Below is a small trained network, with its code and all its weights. Each question gives an input and a target symbol and asks what happens when units are switched off, that is, made to give their printed mean instead of their output.

import numpy as np


def w(rows, s, z=0):
    codes = np.array(rows[::2]) - 128.0
    scale = np.full(codes.shape[1], s)
    scale[-1] = z or s
    return codes * scale


def f(y):
    return y / 2 * (1 + np.tanh(0.7978845608 * (y + 0.044715 * y**3)))


def softmax(a):
    e = np.exp(a - a.max(-1, keepdims=True))
    return e / e.sum(-1, keepdims=True)


def log_softmax(a):
    a = a - a.max(-1, keepdims=True)
    return a - np.log(np.exp(a).sum(-1, keepdims=True))


def net(x, mask):
    ids = ['βγδεζηθλμξπσψω'.index(c) for c in x.split()]
    T = len(ids)
    res = E[ids] + P[:T]
    r = res
    for j in range(2):
        rows = slice(2 * j, 2 * j + 2)
        q, k, v = (r @ M[0][rows].T for M in (Q, K, V))
        z = softmax(np.where(np.tri(T) > 0, q @ k.T / 2**0.5, -1e9)) @ v
        o = O[0][rows]
        res = res + np.where(mask[j], z, o[:, -1]) @ o[:, :-1]
    y = f(res @ A[0][:, :-1].T + A[0][:, -1])
    res = res + np.where(mask[2:6], y, B[0][:, -1]) @ B[0][:, :-1]
    return log_softmax(res[-1] @ U[:, :-1].T + U[:, -1])


Q, K, V, O, A, B = {}, {}, {}, {}, {}, {}
E = w([
[143,175,150,247],'β',
[143,90,103,150],'γ',
[77,133,109,113],'δ',
[151,69,85,95],'ε',
[121,187,155,157],'ζ',
[141,64,118,148],'η',
[101,70,161,37],'θ',
[207,77,254,124],'λ',
[159,128,46,62],'μ',
[143,72,113,154],'ξ',
[78,203,142,158],'π',
[164,119,92,183],'σ',
[215,182,144,64],'ψ',
[102,218,124,110],'ω',
],0.015)
P = w([
[98,101,2,242],'0',
[163,212,30,150],'1',
[163,176,49,156],'2',
[177,145,46,34],'3',
[158,175,64,194],'4',
[182,154,80,85],'5',
[176,152,59,89],'6',
[174,130,79,47],'7',
[157,166,75,153],'8',
],0.0039)
Q[0] = w([
[2,135,39,100],'head 1',
[129,53,98,69],'head 1',
[69,65,48,107],'head 2',
[105,142,187,60],'head 2',
],0.009)
K[0] = w([
[84,105,61,174],'head 1',
[53,190,110,158],'head 1',
[2,147,57,143],'head 2',
[132,115,107,57],'head 2',
],0.0085)
V[0] = w([
[100,11,133,75],'head 1',
[254,43,127,88],'head 1',
[167,198,83,185],'head 2',
[108,79,73,185],'head 2',
],0.0083)
O[0] = w([
[41,71,203,121,6],'head 1',
[215,106,201,105,91],'head 1',
[163,100,56,2,252],'head 2',
[172,28,63,213,130],'head 2',
],0.0091,0.0044)
A[0] = w([
[57,185,89,119,200],'neuron 1',
[227,103,81,151,252],'neuron 2',
[112,99,143,1,188],'neuron 3',
[137,62,58,104,160],'neuron 4',
],0.0083,0.0025)
B[0] = w([
[156,89,83,239,214],'neuron 1',
[93,81,149,2,253],'neuron 2',
[100,193,115,179,172],'neuron 3',
[110,16,139,167,195],'neuron 4',
],0.0091,0.0073)
U = w([
[153,38,68,82,222],'β',
[63,106,121,50,118],'γ',
[154,129,131,161,90],'δ',
[121,98,140,226,30],'ε',
[141,161,63,172,119],'ζ',
[204,126,84,154,35],'η',
[126,143,161,138,82],'θ',
[217,149,222,156,162],'λ',
[109,155,65,215,157],'μ',
[89,141,146,156,37],'ξ',
[57,202,123,124,84],'π',
[17,132,185,195,118],'σ',
[172,199,132,3,94],'ψ',
[93,143,136,151,1],'ω',
],0.0074,0.0035)

Each question gives the input, a string of symbols that net reads in full, and the target symbol t.
The units are the heads (2 rows each of Q, K, V and O) and the neurons (one row each of A and B). Each row of codes is followed by its name. A weight is (code - 128) times the scale printed after its matrix; where a second scale follows, it is the last column's (O, A, B and U).
mask holds one flag per unit, heads first, then neurons. A switched-off unit (its flag False) gives its mean, the last column of its rows in O or B, instead of its output. The means were averaged over made-up inputs and are rounded, as every weight is.
A unit's drop is (log p(t) with every unit on - log p(t) with that unit switched off) / (log p(t) with every unit on - log p(t) with every unit switched off).
The circuit of an input: a set's keep is (log p(t) with only the set's units on - log p(t) with every unit switched off) / (log p(t) with every unit on - log p(t) with every unit switched off). Starting from all 6 units, units are removed one at a time, each time the one whose removal leaves the highest keep (on an exact tie, the one counted first), for as long as the keep stays at least 0.8.
units of the circuit, in order: the units of the circuit, biggest drop first
unit that matters most: the unit with the biggest drop
k most important neurons: the k neurons with the biggest drops, biggest first
drop of u: that unit's drop, to one decimal
input ψ π π ω, target μ: unit that matters most => neuron 1
input λ λ ζ, target λ: units of the circuit, in order => head 1; head 2
input π π β ω, target μ: units of the circuit, in order => neuron 1; head 1
input θ θ π, target σ: units of the circuit, in order => head 1; head 2
input π π σ, target β: 3 most important neurons => neuron 2; neuron 4; neuron 3
input σ ε ψ ψ π π γ ζ, target ψ: units of the circuit, in order => head 1; neuron 4; neuron 1
input β ψ δ ω π δ ω λ, target λ: units of the circuit, in order => head 2; head 1
input σ ω π γ ω π ψ π β, target ψ: units of the circuit, in order => head 1; neuron 1; neuron 2; neuron 4
input π ψ ζ, target ψ: units of the circuit, in order => neuron 4; head 2
input γ ω ω β, target β: 2 most important neurons => neuron 2; neuron 3
input ψ ζ ψ, target ψ: drop of head 2 => 0.1
input β θ σ, target β: drop of head 2 => 0.5
input π π β, target β: drop of head 2 => 0.9
input π ζ η μ ψ, target ψ: most important neuron => neuron 1
